a =
-10  -21    0    8
 30   -6  -21    5
 13   46   -6   64
  0    5   26    6
-15  -13  -10   -7
 15   -8  -14   31
 26   25    3  -19
-33    9  -23    5
 32  -24   19    0
-44   -5   13  -12
 21   33  -11  -14
  4   45   13   -1
 39   -1   -7  -12
Rows and columns are counted from 0.
(0, 0) -> -10
(11, 1) -> 45
(12, 3) -> -12
(10, 2) -> -11
(11, 2) -> 13
(1, 2) -> -21
(9, 0) -> -44
(5, 3) -> 31
(1, 3) -> 5
(10, 3) -> -14
(4, 2) -> -10
(3, 3) -> 6
(6, 1) -> 25
(5, 0) -> 15
(7, 2) -> -23
(12, 1) -> -1
(3, 1) -> 5
(1, 0) -> 30
(6, 0) -> 26
(6, 3) -> -19
(6, 2) -> 3

A =
[[ 14   0  -5   4  -7   9  30 -13 -11]
 [ 29 -22   3 -31  -7   2  -5   3 -25]
 [ 11  -8   1 -12  -7   1  -2   1 -10]
 [  9  -7   1  -9  -7   1  -1   1  -7]
 [ 19  37  44  29  -7  73  24 -17  58]
 [ 16 -12   2 -17  -7   1  -3   2 -14]
 [ 52 -39   5 -55  -7   3  -9   5 -44]
 [  1   2   3   2  -7   5   1  -1   4]]
A[0,0] => 14
A[5,2] => 2
A[4,5] => 73
A[6,0] => 52
A[4,1] => 37
A[:, 3] => [4, -31, -12, -9, 29, -17, -55, 2]
A[1,7] => 3
A[5] => [16, -12, 2, -17, -7, 1, -3, 2, -14]
A[1,1] => -22
A[7] => [1, 2, 3, 2, -7, 5, 1, -1, 4]
A[7,1] => 2
A[7,8] => 4
A[:, 2] => [-5, 3, 1, 1, 44, 2, 5, 3]
A[2,2] => 1
A[2,5] => 1
A[2] => [11, -8, 1, -12, -7, 1, -2, 1, -10]
A[7,6] => 1
A[2,8] => -10
A[7,4] => -7
A[0,2] => -5
A[2,1] => -8
A[2,6] => -2
A[4,8] => 58
A[1,8] => -25
A[1] => [29, -22, 3, -31, -7, 2, -5, 3, -25]
A[0,7] => -13
A[6,7] => 5
A[0] => [14, 0, -5, 4, -7, 9, 30, -13, -11]
A[0,6] => 30
A[6,2] => 5
A[:, 0] => [14, 29, 11, 9, 19, 16, 52, 1]

arr = [100 121 212 117  80  57  97  98]
arr[0] -> 100
arr[1] -> 121
arr[5] -> 57
arr[4] -> 80

x = [-26, 25, 39, 17]
x[0]	-26
x[1]	25

data = [[79, 6, 39, 68, -19], [13, -35, -1, -45, -4]]
Rows and columns are counted from 0.
(0, 0)	79
(0, 4)	-19
(1, 2)	-1
(0, 2)	39
(1, 3)	-45
(1, 1)	-35

B = [ 39 -51  24   9 -63  -8 -48  23 -37 -32   7 -10 -56  30]
B[-14]	39
B[2]	24
B[7]	23
B[-13]	-51
B[12]	-56

W = ((1, 1, -3, 1, -2, -1, 1, -3, 1), (-2, -4, 7, -2, -3, 2, -1, 5, -5), (1, 0, 1, 0, 0, 0, -1, 0, -1), (-23, 14, 29, 36, 21, 24, 12, -22, -33), (-3, -5, 15, 1, -5, -1, -2, 10, -9), (-34, -4, -66, -58, 42, 2, -4, 6, -59), (-25, -8, 19, 15, -23, -7, 4, 10, -22), (0, -5, 3, 2, -2, 0, -2, 1, -4))
Rows and columns are counted from 0.
row 0 col 0: 1
row 3 col 2: 29
row 4 col 2: 15
row 4 col 7: 10
row 0 col 2: -3
row 2 col 5: 0
row 2 col 1: 0
row 7 col 1: -5
row 6 col 3: 15
row 2 col 3: 0
row 1 col 1: -4
row 1 col 7: 5
row 7 col 0: 0
row 4 col 6: -2
row 6 col 7: 10
row 3 col 7: -22
row 3 col 1: 14
row 4 col 1: -5
row 7 col 8: -4
row 0 col 8: 1
row 7 col 6: -2
row 1 col 4: -3
row 7 col 3: 2
row 3 col 5: 24
row 7 col 7: 1
row 5 col 4: 42
row 2 col 0: 1
row 1 col 8: -5
row 5 col 3: -58

X = [7332, 3744, 8575, 1080]
X[0] => 7332
X[3] => 1080
X[1] => 3744

M =
[[ 46 -19  19 -15 -25 -29 -20  17 -36   8   7]
 [-37 -25 -17  17  19 -51  49  44  30 -15 -18]
 [-42  30  71 -47 -15  44  69 -15  28 -22  14]
 [ 16 -21 -10 -41 -26 -47  11 -29 -43  68   9]
 [-41 -33 -16  22  35 -42  42  68  28 -14  -1]
 [ -4 -34 -22  -5  29  41 -25 -26  -1  67  66]
 [-39  23  43 -25  -7  22  46 -25  21  -6   6]
 [ 43 -25   0 -26 -29 -49 -12   3 -48  37   4]]
M[-8, -11]	46
M[-7, -7]	19
M[3, 4]	-26
M[-5, 8]	-43
M[7, 10]	4
M[1, -3]	30
M[-7, -8]	17
M[:, -2]	[8, -15, -22, 68, -14, 67, -6, 37]
M[:, 10]	[7, -18, 14, 9, -1, 66, 6, 4]
M[-6, -10]	30
M[5]	[-4, -34, -22, -5, 29, 41, -25, -26, -1, 67, 66]
M[2, 2]	71
M[:, -9]	[19, -17, 71, -10, -16, -22, 43, 0]
M[4, 9]	-14
M[-1]	[43, -25, 0, -26, -29, -49, -12, 3, -48, 37, 4]
M[:, -6]	[-29, -51, 44, -47, -42, 41, 22, -49]
M[7, 7]	3
M[-2]	[-39, 23, 43, -25, -7, 22, 46, -25, 21, -6, 6]
M[:, 7]	[17, 44, -15, -29, 68, -26, -25, 3]
M[-2, -10]	23
M[6, 2]	43
M[-7]	[-37, -25, -17, 17, 19, -51, 49, 44, 30, -15, -18]
M[:, -5]	[-20, 49, 69, 11, 42, -25, 46, -12]
M[-7, 7]	44
M[-5, -5]	11
M[-3, -1]	66
M[6, 10]	6
M[-8, 3]	-15
M[6, 0]	-39
M[1, -1]	-18
M[4, -7]	35
M[4, -9]	-16

grid = [-47 -32  16   4 -50   8  51  57  69  59 -52   7]
grid[0] -> -47
grid[3] -> 4
grid[8] -> 69
grid[2] -> 16

m = [ 49 -21 -84 -24  19  72 -51 -49 -50 -49]
m[0] => 49
m[-8] => -84
m[-3] => -49
m[1] => -21
m[-5] => 72
